[-15  -9 -10  16   1 -16  16  17  14  33   5  23  28   4  30 -15 -13  12
 -20   4  29   3   4 -22 -26 -27   7 -12   9 -11  17   0   5  -8 -20 -19
  -4 -16   0   8  16] | vazu
[ -9  14   1 -23 -24   1 -22 -17  -3   1 -10  -4  17  10 -18  18 -63 -13
  11  43   6 -25  24 -16  -2  -4   8  19  20  22  -8  -7 -25  14  32 -37
  -7  19  21  21 -30] | Zibi
[  5   2  17  20  26  10   6  -8   8 -10 -24 -21 -33 -15 -27   6  11  20
  -9   0   9  -6 -71  11   3   7  11 -14 -16  42 -18 -10   2  -6   2   8
 -10  17  -1 -14  -7] | fedim
[-16 -13  13 -17  26  15 -12  -3  -4 -12  -5  17 -13   0   2  -6   5   7
   0  -1  -5 -11 -13  20   6   4  -1  -5  20   8 -21   1  10 -11  -8   5
  -1 -12  13  -3  -7] | fimo
[ 10   5  -5  20   9  -7  -1  -6   2 -36  17 -42  20  -1 -14  13   5  11
   4 -23  -3  19  11  -4  -1  -5 -16  13 -17  -4 -12 -17  -8   7  36  24
   2  26   5   0 -13] | Mogev
[  8   7  13  10  25   6  17  11  13  -5  -7  14 -12  -1   8 -22 -15   8
 -29  -5  16   1 -50  -3 -10  -2  19 -21 -37  10 -10  13  -2 -12 -14  -4
  21   3  12   2 -15] | fos
[ 18  17   6 -23  21  20 -12  -6  31   8  -1 -10  39 -14   7   3  28 -10
 -21  -6  13   6 -19  12   5 -11 -13   4 -10 -15   4 -13  -5   9  34 -22
  31   4 -23  -7   0] | fimo
[  8 -18  17  -8 -22  16 -10  -6   9  -9   5   0   5  -3  -8 -11 -24  -5
 -28 -14 -10  16   2   3 -11   5  -1   9 -10  14  -7 -10  -5   3   7 -22
  -2  10 -21  -2 -15] | gini
[ -7 -13  -9  13  11 -28  -5  -6  15   5  -7  11  10  10  20 -17 -19  -7
   3  12   5 -11  15 -14 -17 -16   6 -13  32  42  14   8 -18 -13  -4 -21
   9  -3  -3   9  -9] | fedim
[  1  11  27 -17  21   0  45 -15 -23  -9  11 -51 -11 -19 -30  -3  21 -18
 -26 -29  11  30 -34  41 -18 -24 -10 -44 -38  31  10  -8  -3 -17 -12  32
  -4  19 -24 -26  35] | gini
[ 72  54  41 -12 -40  25  -3  -2 -16  29 -25  -7 -40  29 -39  -9  58 -43
 -39  10  -8  36 105  27  -3 -71  -6 -51  -1 -68  21 -10 -34   8 -26  -2
  33 -22 -35  -8  26] | Zibi
[ -6  -2  -5 -17  -3 -11  12  -1 -12 -22   0 -10  -3   1   8   5  -1 -19
   1  -9 -10  14 -18  13   3   2  -4 -26  13  33   6   1   3 -14  -6   9
   1  -7   4   1   4] | fedim
[  1  -4   1  15  14   4  30   5   2 -23  -1 -24 -19 -39 -12  -1 -28  13
   8 -30   5  28 -53  -1 -24  -5   1  -9 -16  28   1 -16  10 -17  -1  -2
  -9  17  -8   3 -10] | vazu
[ 31  16   8   0  -2   8 -19 -36  26 -44 -25  22 -33 -31  -6   9 -10   2
 -24  24 -10  -9 -66 -16 -27  21  19  12 -37 -11  70 -40   3  -7 -31  -3
 -28   3 -17   7  15] | bak
[-13 -12 -20 -14  16 -14  10 -10 -10 -14   7  24   8  58   6   7  11 -31
 -29 -11   6  26  -6  21  18  23  13  11  33   9  -8   3 -22   0  18  22
   8  -5 -14 -26 -62] | sem
[ -9   5 -46  -6 -39   9 -16  19   1  18   3  -2   8   8 -23  13   1 -22
 -13   5 -35   9   9  -3   9 -13  21 -34  28  13  -3  57   4  12  -4 -10
 -10  -8 -17  19  -5] | nom
[-39 -52   0  -1  -2 -28 -15   6  12  -1  54 -28 -26  -9  -5 -15   4   7
  22 -43  25   9  15 -44  -4  19  -3  20 -42 -17 -22  -3  53  20  21  55
  10  31 -15  45  -3] | bak
[  8 -23  11   3 -49   9  23  38  -6  16 -21   3  31   4 -14  -4  14  -6
 -36   8 -30  -6 -20  60 -12 -75  58  15 -16  40 -33   5   7 -43  -8  23
 -10  31 -12  17  10] | vazu
[  4   1  14   0  33  -5  19  16 -12   8  -2   0  -4   9   2 -15  -1  -1
 -21 -13   8  10  -4   6  -3 -30  16 -12 -34  20  -1  11  -2  -3 -11  12
   2  -8   3   4   0] | gini
[-16 -29 -11  -6 -10  -4  12   1  18 -17  26   5 -19   0 -41   5 -81  13
  18  -2  -8   6  13 -23 -22  12  16  15 -26  -7   2  33  -3  13  32  17
 -32  55  -5  42 -33] | sem
[  7 -13  -1  -5  39  19  17  20  -4   5 -23  34  -3  20  -9 -20  14 -13
   2   0 -17  -1 -33   9  -1  -2   5 -14  15  35   0   6  13  11  -2  -1
   7  -5  -6 -25 -10] | Mogev
[ 10 -32  10  18  28   5 -33   1 -16   8   6 -18 -28 -21  13   8  26  34
  29 -14 -42 -16  -6 -12 -15  -3  22 -16  54  41  50   3  16 -19 -10  -8
   2   9 -22  -5   1] | Mogev
[-36 -89  29  38  -5  21  47  -1  21   0  -9   9  -3 -18  29 -11 -40  36
   9 -16 -38  16  26 -12 -57 -38   5 -10  77  55 -54  16  23 -33  28 -27
 -22 -10 -46   0  -6] | fimo
[-15   5   1   4  57  -4  12  -1 -10  20  -9  51  25  30   3   2  75 -26
 -19   1 -27  37 -29  32  55  -6   9 -11   1 -28 -31  15   1 -27  24  10
 -14 -10  -3 -24  19] | vazu
[ -8 -37  39  -7 -59  28 -51 -12 -19 -33 -24 -17 -55  14  52 -16   1  11
 -10   7 -63  -7  36  26  -9 -22  -1  -1  49   5  -6  14 -12 -34 -51 -42
  -3 -29 -10  -2   9] | Zibi
[ -8  20  -5  40  35   6  24  21  19  17 -12   3   7  -6  17  -8   2   0
 -51  19   0  24 -18 -42   0 -29  18 -28 -19  22 -14  -2   9 -10  -2   9
 -29  -1  26  10  12] | Vikog
[  7  21  19   3  47  -8  15   7  13 -10  19 -10  -5  33 -12 -19  20 -16
 -29 -24  25 -30  22  29  -9 -31 -26 -28  -1   6  12 -11 -21  -1  14  17
  24  27   9  -9  17] | fos
[  9 -17  16 -10  27  35  12  18  12  17   0  14  -4   9  -4  -3  13   7
 -18 -31  -6  18  -1  15  15  14   3  -4   5   9 -33   7  17  16  24   4
   7 -12  19  -4 -16] | vazu
[  5  19  -2  -1 -10  -7  13  12 -19 -13  12  -9  22  21   3  12 -17  -3
  -9  -3  27  21 -21  30   4  33 -10   1   6  -5 -24 -11   1  12  12  19
  11   7  24   1 -58] | Vikog
[ 16  12  18  16 -25   7   0   4 -10  -5 -34 -30  -1 -18  -7 -11  29  16
   7  19   6  -7  -6  33 -18 -44  -6  16 -16 -33 -13 -23 -13   0 -30  -2
  -1 -11 -18 -15  24] | pogin
[ -4  12  -3   7   5   0  -1  16  -4   1  12 -18   7   1  -1   0  26   3
  13  -2 -28   1  21  13   1 -18 -16  -7   0   1  23  11  -6  -3   2  11
 -15  -2 -13  -1  19] | Mogev
[ 13  -5  23   0  -4  -7  -2   5   3 -18  -8  -8   3  -5   6 -10  -8   1
  -2  17  18   3  37   7  -2  -4 -12  -7  -4   3  -3 -10 -16   3  -8  -8
   6 -17   6  -4 -15] | sem
[-23 -28   5   3   8   9   5  24  -3  -8   8 -10 -11  12   7  -4  -8  -3
  -7 -15 -17  -5  31   8   3 -10  -5   9  15  25 -22  10  -2 -17 -10  17
  -5   6 -18  -2 -31] | Vikog
[  3   0  -9  15 -11   8  14   7  -1   5 -15  18 -12  12   4  -8   2  -1
  -7   8 -14 -10   1  11 -17 -12  18 -13  36  21  -9   8  -2 -18 -10   2
 -16 -14   5  -6   1] | fimo
[  4  12  21  -4  -2  -3 -17  -7   9   4   3  12   7   8  14  12   5   5
 -16  -6  13  -7   6  12  20  -7  13   4 -10  15   3  -9  -7  -7  19 -15
  33  -4   8   7 -13] | fos
[ 18   8  -9  11   8   0  20 -24  15   9 -22   0   7   4 -15   8   2   0
 -25  20 -11 -12 -25  20 -16 -25  13   3   6 -21  -9  26  -9   6  16  26
  -3   4   5   2   5] | fedim
[  5 -10   4   8  -1  -4  12  12   2  -5 -12   6   9  15  12 -17 -23  -1
   4   0   6 -19  21  13  -9  -6 -23  -3  16   1 -13   1  -9   2   1 -16
   9   5  -4  -8  -7] | Zibi
[ -7 -13   1  30  43 -10  -3  16 -14   1   7  63  22  16 -20 -15  12  11
 -18  -7 -30   0  -4  14  13  23  -5  17  -3   3 -14  16  15  28  -2  21
  -2 -17  -9 -20 -11] | nom
[ -4  22  -7  24  42  18  13  -6   5 -10  19  15  -5   9  11   3  -8  26
  -2  -9  10   5 -10 -21  11  57  -9 -20  22  29 -10  -8 -10 -28  19 -15
 -12  10  74 -17 -16] | fos
[  2 -23  -3  16  32  -7  25  -8 -32  29  -5 -20 -13 -22 -23   0   0   4
  29 -11 -26  49 -13  -5   4   3   7 -14 -27  26  49   2  13  25   2   9
 -41  41  -2 -36  38] | fos
[ 13 -23  19   8  -2  29  -2  11  -4   7 -22 -21 -12  16 -13 -25  27   5
  34   4 -18  -1  21  39 -27 -40 -15  23   0 -18  -3 -19  -6 -16   6   1
 -15  16 -29 -11   0] | Mogev
[ -2 -11  11  -4  22  -9  -9  11   8  -3  21 -17   7 -22  16 -14   0   2
   1 -14  -5   8  13   7   6   1 -12 -22 -16  12  17  10   2  -3   4  -4
  -2   2 -14  12   9] | Zibi
[-15  15  27 -65 114  12  17  33  42  16  -8 -63 -34  -7  19   0   8 -19
   7 -11  31  14 -45 -23  17  33  -5 -74  42  72 -16  43  25  38  24 -21
  -1 -24   0  37 -34] | Vikog
[ 13   2   0   5   3  -3  -2  -3   4  10   1   9   9   1   0   2   2   0
 -12   0   7   2   0   4   6  10   6   5  13  -5  -7  -1   5   3   8  -2
   1  -6  -5  -3 -19] | fimo
[-10  23  17 -16 -10  -3 -21 -12   0 -10  -4 -14   1  -6  23  14  29  12
  14  38   4  -6   2  15  12  32  -9  -7 -11  10  20  -4  -2 -23  -9   7
  -2 -38  -1   6   7] | sem
[  4   4  -8   8  20  -2   2  -1  -2   5   1   3   4  13   4  -1   2   2
  -7  -4 -14  -6  10  -2   4  22  -3  -4  25   6   5   1  -3   9   0  14
  -5  -9   4  -2  -8] | pogin
[  0  14   5  21  34  17  13 -11 -16 -18 -11   2 -19   6 -43   6  -4  14
  15 -10 -37 -26   4  22 -26 -17 -21   4   3  19   7 -14  -8 -10   1  20
  -4   7 -27 -18  16] | fos
[ 13  -1  21  -6  32  10   5  13  -5   4  -7 -12 -17   9   6   4  21  13
  13 -10  -3  -8  13  29 -10   7 -18 -20  17  13  47  -1  -1  14 -10   4
  -8 -23 -11 -14  13] | vazu
[-27  19 -11 -15  13   4  -9  -5  23 -18  -9  12  21  13  -4   3 -19   7
 -10   6  33   0 -30 -24  10   4 -18  15 -39  13 -18 -40   8  -2  13 -11
   3  20  25  12  12] | sem
[  9 -13   6  12  54  36 -18  -3  39 -10  -8 -12 -12 -16 -37   2   1  36
 -28   0  -6  -7 -34 -23 -13 -24  12  19 -22 -18 -29   4   6  25   7 -35
 -58   9  -6  14   7] | bak
[ -5  -4  19   8  22  10   5 -14  -6 -12  -4  -7 -20  -1 -16  -3 -11   5
   1  -4   1   1 -28   5  -5  12 -14   0   1   7 -21 -17 -11 -13   8  -3
  -5   4  -3 -13 -22] | fedim
[ 23 -12  21  20  15 -23  30  -1  -6  13  -6  -3  10  11  24  -5   2 -13
  -6 -19  12  20  13  26   4 -19  -1 -29  20  31   6   3  -8 -12  13 -19
  20  -3  -3 -13 -11] | vazu
[-14 -16   3   9  10   0  20   0  10 -14   1  -5  -6   7  -5 -10 -20  -7
  -3 -11   5  -9  32 -20  -6  -1 -13  -8  13  36 -35   0  -6  -4  14  -7
  -3  -3 -10 -10  -2] | Zibi
[-32  -2 -23  17  27 -37   7  35  24  17  49  44   0  30   7  -6 -18   8
  -2 -35  -1 -23  50 -52 -15  15   7  -5   9 -20   5  40  -2  14   5  32
   9   8 -28  36  -4] | Vikog
[ 15 -36  -4   1 -21  -4 -14  -3  20  27  23  14  30   1 -10  -7 -52 -28
  -4   5   5 -13   9 -20   9  -7   5   6 -19  -5  10  19  10  15  51 -32
  20  35 -30  20 -42] | Mogev
[ -4 -35 -22  36  21   3   6   7  -3  12  -9  18  15   1   5 -10  14  13
  -1  -2 -32 -14 -26  -2 -19   3  11   3   7 -11 -10  17  -2  11  -9  10
 -24   2 -13 -21   8] | bak
[ 33  29 -13   5  13  -3 -15  -2   5  31  48  23   7  33   2 -23 -29 -39
 -46 -24  15 -66  44 -16  17  25  -5 -19 -20  -4   2   2 -12 -13  24   8
  38   2  38  21 -14] | Zibi
[ -8 -12  -7 -48   5  22 -23  17 -12   9  30 -28 -14  -1   1  11  27  18
  -8 -25   9  20 -41  17  11  13   5 -14 -24 -47  36  30  28  31 -29   3
  -4 -16 -35   7   2] | pogin
[ 25  58  11  30  46 -20  31   2  17 -35 -31   0   0  23  -6 -34  -9 -29
 -18  29  29 -37 -33  -6 -33 -30  -3 -34 -49  33  -1  -1 -30 -13   4  -5
  17   3  32   5  24] | nom
[  9  20   5  12 -10 -12   9  16   3  -3   5  -6   6   2   8 -15   1 -16
  -8   4 -15   0  27  19 -11 -18  -9 -14   1   6  32   2 -27  -5  -8  10
  11  -1 -26   7  -4] | pogin
[ 17  -2  12  17  -7  -3  -4 -10   2 -11   8  -7   3   6  13  -3   5   3
 -13 -15   7  24  13  10  10  11 -10  -9  -1  11  -3   7  -8   3  10 -16
  27  -2  17 -13 -16] | vazu
[-40  -2  -1  21   2 -12  -5 -33  -2  10 -26  -5  -9  -7 -26   7  21  13
  37  28  -2  -6 -22  -9 -26 -64   7  32 -13 -26 -10 -19  -8 -29  20  21
   4  43 -26   4  35] | fedim
[  4 -30  14   1  10 -13  11  -3  -3  39  16  -6  -3 -11  11  -3 -23  -4
  20   1 -10 -26  45 -14 -16   3   3  -8  11  -4  44  26  -3 -15  -7  -1
  -7  33 -22  -1  13] | Vikog
[ 17  10 -20  14  12  -5  19  14  -2  -3  -2  16  23 -13 -16  -3 -12 -12
  -8   1  -7   2  -8   5  -9  -1  -7 -12 -12  -3  27  21  -9  30  -1  -2
  -2 -12 -10 -19   1] | nom
[  1 -17  -3  41  97 -22  12 -11 -21 -16  -9   0  16  25  14   2  31  20
  24 -21 -18  -6 -19  33  18  14 -22  -8  16  44 -23  27  -6  -6   8  -1
  11 -12 -10 -31 -24] | bak
[ -8  15 -15  14  22  21  -5   0   7  11 -14  28  -6 -25  -1  11  16  32
   9  15 -18   7 -66  -2   8  16   3  -5 -23 -22  25  22  17  20  -1  14
  -2 -14   4  -9   5] | Mogev
[ 12  50 -14  20   2   8  13  14   4  13  -5 -10 -17   0  -9  -7   0 -37
   5  18  -4 -18  38  -3   4 -23 -16  -6  -9  -5  13   3 -32 -16   6   5
  -1   2   7  -1  -9] | Vikog
[ 12  18  10  12  -6  -9   5  22  -9 -20 -10  31 -22  20 -25 -12   0   4
 -15  -9   1  24   7  12 -21  -3  36  -3   0  15 -30 -14 -15   4 -29  27
  -3  -4  12  11 -26] | Vikog
[ 15   8   8  13  49   9  22   9   1  13 -14  19  17  21   7 -17   8   1
  -4  12   4 -13 -23   2 -23 -14   1 -16 -14  15  21  -2  -8   0   6   0
   8  -7  -1 -17   1] | Mogev
[ -4  -5   3   0   4 -24  16   7  -6 -18   2   3   0  27  23 -13 -20 -13
 -15  16  23 -23  17  -7  -6  -2   9  -7  -4  10  19   0  -9  -4 -19  24
   0  -8  21   5  -7] | pogin
[  9   4 -10  16  18 -17  15  -3  -9  -4 -15  -1  -7  -4  -3 -10  17   1
  -8  -7   8  14 -27   7   0 -11  15 -13   0   6 -13   7   3 -17 -20   9
 -10  -3   4 -10   8] | gini
[ 10   5  -4  28 -21  20   2   6   8   4  -5  17  10  -1 -30 -10   0  -8
 -31   2 -10  33  -6 -11  -8 -29  11  19 -15 -14 -22 -16 -15   4  14 -23
  -7  16 -13 -14 -11] | vazu
[  5 -28  23 -40  47  10  16  11 -35  -5 -23 -22  -4  33 -22  15  21   4
   1  -5   9  12 -14  16  28  -2  10   8 -20  24 -17   6  13  22  -9  24
  -1  14  14 -28  -6] | fedim
[  0   1  14  27  22 -41  44  19 -17 -55   3  11 -18 -10   8  -8   2 -18
 -31 -48  -9  53 -46  28  27  42   3 -80  -9  13 -33  38 -28 -23 -35  32
  12  -2  -8 -25 -34] | nom
[ -6 -14  -5   5  56 -13  25   4   0   4  -7   9  -9   6   8 -12  12 -17
   0  -1 -13 -13   1  -2   4  -9 -10 -20  20  14  10  29  -4   8  -2  11
  -9 -30 -12 -20  11] | fedim
[ 29  62 -23  23   4   7  11   5  32   9 -19   4  -7  -1 -14  -8   9   3
 -12  10  21 -16  -2  25 -19 -67  -7 -24  11  19   0  -3  -4  -4  11 -31
   9 -24  24  26  21] | sem
[ 14 -10  19  22  -2  22  19 -10  -6  -5 -11  -5 -14 -23  -1  -5 -29   9
 -13  -3 -34  17 -46  10 -22  18  18 -11  16  36 -18   1   0 -36  -2 -20
 -18  -5  -4  -2 -28] | vazu
[  2  12 -37   9  -4 -10  -2  24   2  12   1  -8  44   9  -3 -14 -12 -16
  11  21  15 -18   6 -36 -25 -10  18 -25 -18  22  14  33 -31   6  -3 -33
  13  14   7  -5   7] | nom
[  5 -32  26  10  -2   7  20  -4 -15 -12 -12  -2 -27  -1 -18  -5 -11   7
 -14 -18 -15 -15  10  20 -13 -41  -2   7   3 -31 -19  -2   5  -9 -17  17
   2  19 -15 -17  12] | fos
[-26  -1 -31  18  68  24 -61 -20   7 -46  -3 -18  12 -10  30  11 -29  63
  22  38   8   3 -88 -35 -24  61 -16 -17  -6  51  38  -1  10   9 -22 -52
 -33 -37  18  13 -39] | bak
[-11 -18   6  38  19   0  37  17   5  15   8  27  29  -2 -41  -4 -13  10
 -31 -23  -8  10  13  21   4 -14  -2  -1  -3  24 -36 -13 -14 -12  10  17
 -16  33 -26 -26 -17] | fos
[  2 -15 -15   0 -25   4 -16   9 -16 -45 -45 -23 -19  21  -3   5   9   3
  15 -10 -16  -4 -25  60 -31 -38  21 -21  46 -14 -41   4 -31 -19 -44   5
 -16   3 -13  -1 -11] | Vikog
[ -6 -23  45 -14  45  -3  17  16   1 -22   4  25  -7  37  14 -10  -1   1
 -35 -10  35  35  -4 -23  -1 -12  26  -3 -14   6 -18 -14   4   6  10  -6
   8  -6  17   3 -25] | vazu
[  0   1   9  17  26  -5  29  15  -1   0 -10  23  -4  15   3  -7  35 -14
 -25 -10 -15  17 -27  24  13   0  10  -5  14   6 -19   3   0 -12   7  26
  -1  -9  -9 -17 -11] | vazu
[ 15 -28  23  15  20 -29   6 -15 -13  20  -6  16  21  34  82  17  42 -31
 -53 -19 -37  -5  58  59  59  -2 -25 -36  49 -33  42  38 -26  -5 -15  20
  16 -25 -15 -49  10] | Vikog
[ -4  -4 -19  24  30  -5  17  12  -4   3  -1  10   3   4  -2  -6 -10  -4
   7  -7 -13 -11 -14 -12  -4  13 -11 -10   6  37   0   3   9  13  -1  -1
 -15  -8  -2  -5  -5] | bak
[ -1   0  18  18  21  13 -23   4  15 -16  -2   9  -4  14  -2  -6  -8  -5
 -22 -10 -12   2   6   1  22  11 -15   5  -3  20 -21 -11  -8   3  27 -18
   0  -2   3   3 -33] | nom
[ -4  10 -18  15  21  -8  19  22   6  23   5  16   9  20  10  -2   5  -6
   0 -10 -11  -2  14   4  -7  16 -10 -11  30  23  14  16   2  11   1  13
   3 -12 -24  -4 -15] | Vikog
[ -5 -42  24 -35  41  21  24  27  19  16   1 -26 -22  -7 -20 -25 -18  30
  53   1  38  -6  -4  -4 -42   8 -14 -27  14  -2  12  32  28  29   0 -14
   8  31 -26  15  -7] | pogin
[ -8  -7   9  -6  28   6  11   4   6   0   8  35   5  10   3   2   4  -2
 -38  -2 -21 -13 -21   3  11  11  17  -6  10  22  -1  14   6  -6  -3  19
  -9 -16   3  -8 -10] | Mogev
